Each row is followed by its class number.
[  5  27  29   3  -3  15  -5  -7 -13   9   5 -11  32   2  -1   4  18  -9
  -7  24 -38   8  -3   1   5   9 -16  -4   8   6  -6  36   4  29] : 7
[  4  12  28   5   8   6  -9   4 -12  10   0  -8  27   6  17  11  14 -19
  -1  19 -47  11   9  11  -2   7 -10  -6  19  20   9  48 -11  15] : 5
[ -1  24  31 -21  -8 -26  20  18  47 -53  16  47  14  25   4  24  27 -52
  -7   0  40 -11  -4  18  -8 -33 -49  29   2 -35  34 -21  -3 -11] : 8
[ 22  25  57  -2  27 -19   7  38   5 -49   2  15  -8  28  -1   9  33   4
   6  11  25 -10  -5  -4  41  -8 -64  22  -5 -27   8   4   5  32] : 6
[ 10  18  36  19  -3   6  -9   3 -17   6   0  -7  25   4   1   0   6  -8
 -10  31 -43   1  -2   8   5  19 -27  -3  26  26   0  38   1  20] : 9
[ 10  14  26  23  -1   2 -11   9   5   8   7  -9  20   8  -3 -14   7  -1
  -7  27 -50  14  -7  11   4  17  -9 -12  30  42   4  40   0  31] : 9
[ -5  51  62  38   3  33   9 -19 -59  -7 -60  16 -36  14 -10  -3   0 -49
 -23  41  38  35  24 -26  28  68  10 -30  16 -15 -18 -29 -28  -1] : 4
[-20  40 -20 -40 -74  56  12  39 -28 -89 -54 -21  -4  -9 -21  36  -8 -74
 -37  47  30 -48  31  15 -29 -18  64 -54  -9   8   8 -11 -23  33] : 3
[ 17  24  -7  -4  21  25   0  -1   0   4 -12   0  10   0  -8   1  18 -13
   8 -18  21   3 -18 -33  13   3  -1  -4  -8   8 -17   9  25   0] : 6
[ 16  26  -1   5  12  30   7   9   9  -4 -11  -9  15   4 -21  -5  24 -40
  11 -10  19  -5   2 -35  11  16  25 -16  10   6 -17   4  16  12] : 3
[ 26  66  24  17  -5  11  13  35   1  -2  -8  22  -7  52 -44  34  -5   5
 -13  27  65 -20  16 -36  10  46 -26  18 -19 -25  17 -11  -6  39] : 10
[ 21  24  -9 -23 -10  11  38  70  12 -20  -1 -15   3   5 -44   7  10  -1
 -54  62  43  13  31  -8 -22  -8 -40 -17  27  20 -12  35  -2 112] : 3
[ 19  23 -32 -94   3  45  -1  -8 -21 -13   5 -14  -5  47 -22  21  11 -46
  -7  25  -2 -15   9 -15  -2 -20  19 -10   8  66  30  81 -21 -76] : 4
[ -13    6    7    8  -21  -14  -22   11   12  -14    4   24    9   32
  -38  -23  -11   22    3   -6  -17   18   25  -18   31   35   64   12
    4  -46  -19 -114    0   40] : 0
[ 15  52  59  32  39  22  29  75   1  33  52  19  27  38 -10 -26  76 -30
 -20   8  -2  44  59  -7  33  74 -45  33  26 -52  -8  -9  -5  83] : 10
[ 13  22 -10  -3   3  24  -6   5  11   3 -11   3  11  -9 -18  -6  15 -16
   9 -13  13   1  -8 -36  16  15   8  -8  -3  11 -13 -24  17   0] : 8
[ 27  19 -14 -17 -37   2   0  44 -20  46  40   0  10   2 -61   9   6  55
 -36 -17  79  17  19 -43 -16  31 -13  26 -13 -52  47 -58  20  29] : 8
[ -2  22  31  22   9  16  -1   5 -10  -3  14 -11  21  18   6  -6  16   6
 -10  29 -48  14  -3  12   9  12   0   1  12  16  -3  33 -13  41] : 1
[-26  36  31  -4  32  -6   2   9  10  37   8  38 -15  77  13 -24  -2  35
  -2 -37 -46  53  -4 -68  41  84  32  29  20   5 -17 -47 -24  37] : 3
[-30 -18  34 -35 -35 -52   9  39  39  18  47  65  39  16  22 -59  -9  44
  -5 -46 -50  29  -1  24   5  11   9  11   1  14  19 -55 -22 -30] : 8
[ 14  34  -7  -5  10  34  11  10  -5 -13 -22  -3  16   0 -23  -5  22 -34
  11 -13  28  -1  -3 -43  11  15  13 -14   2  -1 -16  -1  19  26] : 3
[ 11  11  20  31   3   2 -22  -3 -13  11   2 -15  19  19  13  -2   3  -6
  -6  39 -45  11  14  12   2  22 -10  -1  27  11  -2  30  -9  33] : 10
[ 27  47  22  -3  -2  25   1  18  -4 -56 -34  -5 -13   1  -5  23  18 -62
  11  35  20 -34  29 -12  16 -14 -26 -14 -15 -36  16  10 -19  31] : 10
[-12  36  -3 -24  18  26  19  36 -41  23  26   7  15   1   6  25  13  29
 -36 -27  41  49 -12 -40 -18  20 -50  16  -5 -24  10  66  -4  20] : 5
[-33  21  -4 -32 -52  16   7  88   6  -3 -10  46   1   1 -58   8 -51  31
 -48  -6  71   1  -3 -37 -19  15 -16 -18  10  10  18 -77  16 -25] : 2
[  5  22  30  20  -2   8 -11   2  -2  10   2 -14  21  12   5   5   1 -16
   3  23 -37 -10  -9  15   2  20   0  -8  25  29   5  27  -5  14] : 0
[ 24  19  12  31  16  29  -6  31  -1  35  24  -8   5   0   2   9 -15  55
 -50  -6   1  19 -23 -26 -21  33 -58   8  19  50 -11  68  17 -20] : 9
[  5  12  25  20   2  15  -6  -2 -11   9  21 -19  19  10   8  -2  10  -4
 -13  30 -48   9   2  15  -3   9  16  -4  17  23   1  37 -12  16] : 1
[ 14  31 -16 -16   5  28  -1  12  20 -18 -14   4  13  -3 -22  -4  16 -26
  12  -4  19 -12 -20 -28  13   1   0 -15  -9  31 -10   0  19   1] : 8
[-43  29  42  -4  -3   0 -43 -60 -56 -82 -14 -13  15   8  39  29  35 -52
 -40  22 -69 -18 -11  24   4 -42 -84   1  19 -17  -8  62 -35  23] : 1
[ 11  32 -13  -4   6  34   1  10  -5   0 -16  11  11  -3 -21   1  10 -28
  11  -2  29  -5  -1 -30  13  33   5 -13  -5  10 -18 -21  19   8] : 10
[ 11  13  26  19 -14  -1 -12  14  -8   1   4 -11  23   6  -6   1  12  -4
 -11  28 -32  -1   0   9   8  14 -24  -5  33  28   8  29   0  29] : 9
[ 14  16  26  11 -13   7 -10   2  -3   8  11 -14  18   0  -1  -1  12  -7
 -11  28 -47   0   8  -3   9   8  -2  -1  17  11   9  18  -4   4] : 8
[ 11  29 -17  -7   8  33  -1  14   6 -13  -8  -6  13  -3 -21   2  26 -21
  18 -12  27  -4 -15 -16  18  -1   2 -12  -2  11  -6   2  20   1] : 0
[  4  31  29  23  -7  24 -13   2 -13  -7   4 -19  21  18  -4   9  14  -9
  -7  34 -42  -5  -5   8   5   8   8  -8  17  26  12  34  -9  18] : 1
[ 20  25 -14  -4   7  33 -11  16  -4  -8 -11 -13  13  -6 -20   9  15 -28
  22  -8  25 -17 -11 -24  13  11  11 -10   4  12 -11  -5  22   1] : 0
[ 19  32  -5  18  -4  49  -8   5 -70  31 -15 -11   8 -10 -41  16  -6  50
 -44  -2  25  28   6 -65  21  65  -3  -5  -1  -8 -31   7  12  40] : 2
[  9   8  26   7  -2  -4 -12  -4  14   2  12 -12  23   4   8  -5   8  -4
  -5  26 -51  -6  -1  16   3  -2  -9   1  10  19   2  21  -2  15] : 8
[  2  15  40  19  -2   5 -13   2  -4   8   7 -10  29  11  13   1   8  -3
  -1  19 -47  -1  -4  13   3   9 -16  -1  16  10   3  34  -3  11] : 7
[ 10  49 -24 -33 -25  30   7  33  30 -52 -19  -1 -11  22  23  17  23 -81
  -8   0  74   9  14 -32   7 -14  61  -8 -12 -34   0 -80  -1  46] : 6
[  1 -18 -31   7  29  -2 -10 -12 -38  16  47 -21 -20  -3 -10 -36  14  57
 -50  19 -58  91  16 -28   2  -2   2   3   5 -10 -28  47   7  15] : 5
[ 11  10  19  12   0   1 -16  -2  -8  13  16 -24  22   6   5   3  16 -20
   7  25 -39   5   2  13   5  -1   6  -3  31  12   7  34   0   3] : 0
[ 12  28 -14  -3  13  38 -12  13 -10  -7 -17  -6  21  -5  -8  13  21 -34
  17 -17  21   1  -6 -36  10  11  12 -14  -4  10 -10  12  19  -5] : 5
[ 20  28  -8  -9  12  33   3   6   0   0 -18  -1   9  -1 -14   0  15 -24
  16 -14  26  -4 -13 -41  19  15  20  -7  -7   0  -9 -19  25  11] : 6
[ 22  41   3 -26  12   4  30  39 -20   5  12   1   3  14 -15  -5  -9  15
 -43  46  40  19  -7 -32 -18  15 -87   5  -3   9  -6  47  -3  94] : 7
[ 14  46 -13   6  12  24   1 -12 -15   6  -5  13  -2  23 -26  -3  23  44
 -42 -16  -4  64   4 -36   4  22  -6   9  -6  14 -30  47  -2  23] : 4
[ 15  10  26  12  -4  14 -24  17 -11  -5   5 -22  26   6  -4   9   0   1
   5  19 -28 -12  -5  15   0  15  -2  -6  27  22  12  29  -1  14] : 0
[  19   -6    8   29  -29   18  -13  -28   -6  -24  -15    7  -20  -28
  -14   61   16   24  -60   -9   18   17   -8   -7  -11  -25  -50    4
   45   20   16   31   20 -105] : 4
[ 14  48   9  13  10  38  36  80   1  46 -13  12  -3  27 -45 -22   4 -48
 -22  70   5   2  70 -15  -7  60 -27  -4  19   3  -3 -39  -6  85] : 10
[  9   9  23  22   4  -7 -13 -17  -3   4   6  -4  13  14  11  -6   9  -9
  -8  34 -56   8  14  23   3  14  -7  -3  12  12  -7  30 -11  29] : 10
[ 47 -32  -1  17 -22 -20 -26 -33 -19  16  43  -9  -7 -11 -13  27 -28  63
 -47  21 -48  -6  10   0 -26   4  -5  20  11  14   9  36  13 -61] : 10
[ 18   7  17 -22 -14   9  26   2 -28 -17  -2   2   7 -18 -11  40  27 -36
 -44  30  23  21  30  -6 -16   9  -1   1  37 -14 -15  12  -1  39] : 3
[  3  17  30  16   3  -4  -6  13   9   2   5  -8  26  16  12 -10   4 -10
  -6  37 -41  -3  -4   9   8  10 -25   1  21  25  -4  25  -8  36] : 8
[-28 -26  68  21  46  -9   2 -13   0 -11  67  12 -31   4  30 -29  40 -46
 -13  20 -95  45  26  11  43  -7 -15  37  48 -79  -3 -50   8 -83] : 0
[ -3  32  16  12  30 -31  50 -16  42  -5   6  24 -15  24 -27   0   4 -25
   9  20  67   9 -40 -24   6   5 -10   1  -3 -13 -10  -1  21  51] : 3
[ 16  30 -13  -4  14  37  -7  17   1  -7 -11  -8  15   0 -18  -2  14 -19
  26 -13  17 -10 -14 -24  16  11  12 -10  -7  11 -14  -1  19   2] : 0
[  5  10  25  17  -4   1  -1  10  -8  10   8 -15  31  17   0 -10   6  -1
 -14  14 -31   4  11   5  -7  21   3  -3  26   8   0  27  -6  45] : 3
[ 25  54  45 -32  28   8  28  55  12 -13   5  28   4  53 -37  39  11 -26
   4  58   9 -41  17  24 -12  20 -59  22 -13  23  26  51  -5  36] : 10
[  3  23 -24 -15  11  28  -2   9   4  -8 -15   3  15  -8 -10   5  24 -28
  15 -21  17  14  -4 -31   9  -2  13 -15 -10   5  -9   2  15   6] : 5
[  0  29  41 -26   2 -21  12   2  18 -47 -12  28   2  11 -10  65  13 -55
  34   9  62 -49 -23  24  -3 -41 -35  18 -10 -29  27   6  12 -48] : 0
[  30   -3   12   20   37    7    2    2  -48   10   30    3   -1   -1
   -6  -19   17   63  -48    2  -30   46   -7  -14   -6   31 -112   34
   21   -7   16   61    8   46] : 9
[-21   7 -44 -39 -47 -16 -26 -29 -25 -37 -12  22   0  13 -49   0  32 -10
 -10  -2 -68   5  19   9  -2  -6  49   9  -8  -2  16 -63   4  30] : 8
[  10  -15   37   -9   21  -38    1   29   36   42   45   39   22   18
   34  -23    2   31   26  -26 -101   22   -7   28  -20    2    2   42
    2   26   10    7   16  -38] : 7
[ 31  -1  24  -9 -13  -9  20  14 -14  30  19  26  -4 -19   1   3  -7  56
 -46  -6  11  42   2 -23 -11  10 -27  18   1  -6   5 -18  18 -18] : 6
[  0  -4  68 -19  64 -14  35 -69 -21 -25  16  17 -22  -6  47 -31   6 -55
  -5  65 -65  24  -8  36  27  14 -30   6  -9 -13 -51  -3  -7  22] : 0
[  4  10  15  30   3   2 -19   3   8  14  10 -19  19  18   2  -1   5   1
  -2  22 -55   3   1  11   5   6  -2   1  32  22  -2  32  -4  14] : 0
[ 43  22  83  -6  14  -4  16  24  24 -26 -40  40  18 -26  36  10  10 -14
  40  -1   5  19   6  -4  40 -10 -24   6 -15 -33 -11 -42   7  16] : 2
[  3  30 -11 -15  17  31   3  22  -4 -15 -22   7  23  -5  -7   3  21 -30
  19 -14  21   4  -8 -23   9   5  -3 -15 -15  11 -14  10  15  20] : 5
[ 18  -5  13 -74  -6 -13  36 -26 -12   7  51  22  -3 -14 -34   8  35  33
 -11  -8  20  55 -22   6   5 -17  32  -4 -18  -4  39  37  11 -30] : 6
[ 14  29 -12  -4   5  34   3  13   2   4 -14  -5   7  -1 -19  13  14 -20
   6 -17  45 -12 -12 -39  12  10  14  -7  -8  -3  -6 -11  24   5] : 6
[ -1  26  58  -7   4 -49   4  22  51 -42   9  30  28  15  33  11  -2 -47
  27 -12  14 -39 -29  31 -12 -27 -20 -19 -19  31   5  60 -18 -11] : 5
[  8  18  32  20  -2   4 -15   5  -3  13  10  -8  22  11  -2   0   9  -7
  -9  25 -46   8  -5   3   4  19 -12  -3  33  34   2  37   4  10] : 9
[ 23  -5  38 -14  45 -27   8 -37  -2 -23   1  32 -22   3  31 -59   3  27
 -19  -9 -86   8  21  10  32  35 -35  22 -41   5 -70 -43 -11  58] : 4
